Here is a tiny trained network, its code and every weight. The questions are about switching its units off for an input and a class, where a switched-off unit gives its printed mean instead of its output.

import numpy as np


def w(rows, s, z=0):
    codes = np.array(rows[::2]) - 128.0
    scale = np.full(codes.shape[1], s)
    scale[-1] = z or s
    return codes * scale


def norm(h):
    return h / np.sqrt((h * h).mean(-1, keepdims=True) + 1e-5)


def f(y):
    return np.maximum(y, 0)


def log_softmax(a):
    a = a - a.max(-1, keepdims=True)
    return a - np.log(np.exp(a).sum(-1, keepdims=True))


def net(x, mask):
    res = np.array(x, float).reshape(1, 3) / 4 @ E
    u = 0
    for l in range(3):
        y = f(norm(res) @ A[l][:, :-1].T + A[l][:, -1])
        res = res + np.where(mask[u : u + 13], y, B[l][:, -1]) @ B[l][:, :-1]
        u += 13
    return log_softmax(norm(res)[-1] @ U[:, :-1].T + U[:, -1])


A, B = {}, {}
E = w([
[214,5,136,76,143],'x0',
[205,153,14,164,112],'x1',
[148,150,131,128,205],'x2',
],0.0026)
A[0] = w([
[177,159,176,156,219,2],'0.n1',
[105,130,177,162,161,134],'0.n2',
[119,150,134,123,125,85],'0.n3',
[155,160,167,119,145,120],'0.n4',
[123,79,197,144,152,110],'0.n5',
[116,174,151,37,255,100],'0.n6',
[109,171,116,169,174,135],'0.n7',
[138,117,187,112,166,120],'0.n8',
[101,63,139,141,47,115],'0.n9',
[121,130,155,77,142,122],'0.n10',
[235,134,148,91,153,172],'0.n11',
[152,146,143,119,108,99],'0.n12',
[155,141,100,115,252,80],'0.n13',
],0.0062,0.0032)
B[0] = w([
[35,2,113,198,60,160],'0.n1',
[161,179,168,106,100,186],'0.n2',
[144,151,144,154,115,137],'0.n3',
[75,114,69,102,60,151],'0.n4',
[126,204,167,127,73,200],'0.n5',
[72,58,128,143,53,218],'0.n6',
[142,129,114,170,240,203],'0.n7',
[201,150,182,112,85,190],'0.n8',
[46,75,94,192,132,203],'0.n9',
[165,145,116,127,63,170],'0.n10',
[118,169,132,197,202,254],'0.n11',
[158,111,121,102,141,128],'0.n12',
[60,32,73,175,25,207],'0.n13',
],0.0035,0.0033)
A[1] = w([
[104,109,104,70,17,83],'1.n1',
[184,42,110,84,111,122],'1.n2',
[120,124,96,220,196,127],'1.n3',
[96,170,194,73,166,104],'1.n4',
[136,108,77,2,164,95],'1.n5',
[167,172,97,94,204,162],'1.n6',
[87,81,180,162,134,76],'1.n7',
[189,12,188,126,218,79],'1.n8',
[116,136,227,9,169,38],'1.n9',
[103,161,130,101,174,37],'1.n10',
[161,51,183,76,129,228],'1.n11',
[54,181,130,147,135,45],'1.n12',
[135,98,86,212,203,5],'1.n13',
],0.0044,0.0017)
B[1] = w([
[69,84,143,131,143,197],'1.n1',
[73,185,138,184,252,202],'1.n2',
[113,140,181,75,61,253],'1.n3',
[133,65,136,61,79,166],'1.n4',
[122,105,165,159,143,129],'1.n5',
[105,88,114,88,66,165],'1.n6',
[147,126,160,107,69,201],'1.n7',
[75,201,157,162,168,206],'1.n8',
[112,108,101,31,58,162],'1.n9',
[81,121,128,128,162,133],'1.n10',
[49,225,98,114,179,222],'1.n11',
[103,124,176,147,150,196],'1.n12',
[160,113,154,95,90,214],'1.n13',
],0.004,0.0027)
A[2] = w([
[55,87,58,114,133,70],'2.n1',
[217,171,88,135,137,2],'2.n2',
[117,212,142,151,171,59],'2.n3',
[71,144,191,125,24,211],'2.n4',
[122,149,141,130,254,131],'2.n5',
[147,76,122,124,63,122],'2.n6',
[90,196,7,168,107,146],'2.n7',
[128,65,82,169,194,128],'2.n8',
[115,152,143,113,187,115],'2.n9',
[152,181,178,229,59,122],'2.n10',
[239,143,76,129,107,105],'2.n11',
[226,128,58,153,136,123],'2.n12',
[99,107,75,144,113,110],'2.n13',
],0.0054,0.0016)
B[2] = w([
[158,75,152,228,120,153],'2.n1',
[103,106,175,69,46,144],'2.n2',
[98,122,106,82,222,160],'2.n3',
[223,106,50,136,165,253],'2.n4',
[71,170,130,111,186,158],'2.n5',
[157,182,80,119,254,157],'2.n6',
[80,80,233,108,127,201],'2.n7',
[80,131,158,138,141,158],'2.n8',
[194,173,72,177,175,144],'2.n9',
[160,101,110,75,209,190],'2.n10',
[140,131,200,47,60,155],'2.n11',
[81,159,147,13,58,162],'2.n12',
[153,52,181,133,124,157],'2.n13',
],0.0033,0.0064)
U = w([
[117,123,202,10,45,187],'0',
[73,192,150,134,241,193],'1',
[76,31,153,212,113,186],'2',
[239,95,65,129,146,168],'3',
[167,193,106,158,93,23],'4',
[158,171,80,161,83,1],'5',
[185,211,96,177,88,4],'6',
[163,188,133,189,87,25],'7',
],0.011,0.0054)

Each question gives the input, the list of numbers given to net, and the class t.
The units are the neurons (one row each of A and B). Each row of codes is followed by its name. A weight is (code - 128) times the scale printed after its matrix; where a second scale follows, it is the last column's (A, B and U).
mask holds one flag per neuron, layer by layer. A switched-off neuron (its flag False) gives its mean, the last column of its row in B, instead of its output. The means were averaged over made-up inputs and are rounded, as every weight is.
A unit's drop is (log p(t) with every unit on - log p(t) with that unit switched off) / (log p(t) with every unit on - log p(t) with every unit switched off).
The circuit of an input: a set's keep is (log p(t) with only the set's units on - log p(t) with every unit switched off) / (log p(t) with every unit on - log p(t) with every unit switched off). Starting from the 12 units with the biggest drops (on a tie, the unit counted first), units are removed one at a time, each time the one whose removal leaves the highest keep (on an exact tie, the one counted first), for as long as the keep stays at least 0.8.
units of the circuit, in order: the units of the circuit, biggest drop first
most important unit: the unit with the biggest drop
top k neurons: the k neurons with the biggest drops, biggest first
k most important neurons of layer l: the k neurons of layer l with the biggest drops, biggest first
drop when u is switched off: that unit's drop, to one decimal
input [0,-7,8], class 2: units of the circuit, in order -> (0.n6)
input [-8,2,-7], class 1: units of the circuit, in order -> (0.n13; 0.n6; 2.n10; 2.n3)
input [-3,-5,5], class 0: units of the circuit, in order -> (0.n11; 1.n4)
input [8,-7,7], class 1: units of the circuit, in order -> (1.n11; 1.n8)
input [6,-1,8], class 2: top 2 neurons -> (0.n13; 0.n6)
input [6,7,-8], class 2: top 2 neurons -> (1.n2; 0.n9)
input [-6,-6,8], class 2: units of the circuit, in order -> (0.n6; 0.n1; 1.n11)
input [8,-5,7], class 1: units of the circuit, in order -> (1.n11; 1.n8)
input [-1,-3,-2], class 3: 2 most important neurons of layer 2 -> (2.n4; 2.n7)
input [5,-3,7], class 2: top 3 neurons -> (0.n6; 0.n13; 0.n1)
input [7,5,-7], class 1: 2 most important neurons of layer 1 -> (1.n2; 1.n8)
input [2,5,-4], class 0: top 2 neurons -> (0.n13; 0.n6)
input [-3,3,0], class 3: 4 most important neurons of layer 1 -> (1.n3; 1.n11; 1.n6; 1.n2)
input [1,-3,-1], class 3: most important unit -> 2.n4
input [1,-3,-6], class 2: top 2 neurons -> (0.n9; 1.n1)
input [7,-6,4], class 1: top 3 neurons -> (1.n11; 1.n8; 1.n2)
input [8,-6,8], class 1: 2 most important neurons of layer 1 -> (1.n11; 1.n8)
input [3,-3,-2], class 3: 2 most important neurons of layer 0 -> (0.n5; 0.n9)
input [-2,-3,0], class 3: top 3 neurons -> (2.n4; 2.n7; 1.n3)
input [3,2,6], class 2: units of the circuit, in order -> (0.n13)
input [5,4,-4], class 1: top 2 neurons -> (1.n2; 0.n13)
input [-7,-8,-1], class 0: top 2 neurons -> (1.n4; 0.n11)
input [7,5,-5], class 1: top 2 neurons -> (1.n2; 0.n13)
input [-5,3,-7], class 2: top 2 neurons -> (0.n11; 2.n7)
input [-2,0,0], class 3: drop when 2.n4 is switched off -> 0.3
input [-3,3,2], class 3: drop when 1.n2 is switched off -> 0.2
input [0,2,1], class 3: most important unit -> 1.n3
input [-5,5,6], class 2: drop when 2.n7 is switched off -> 0.3
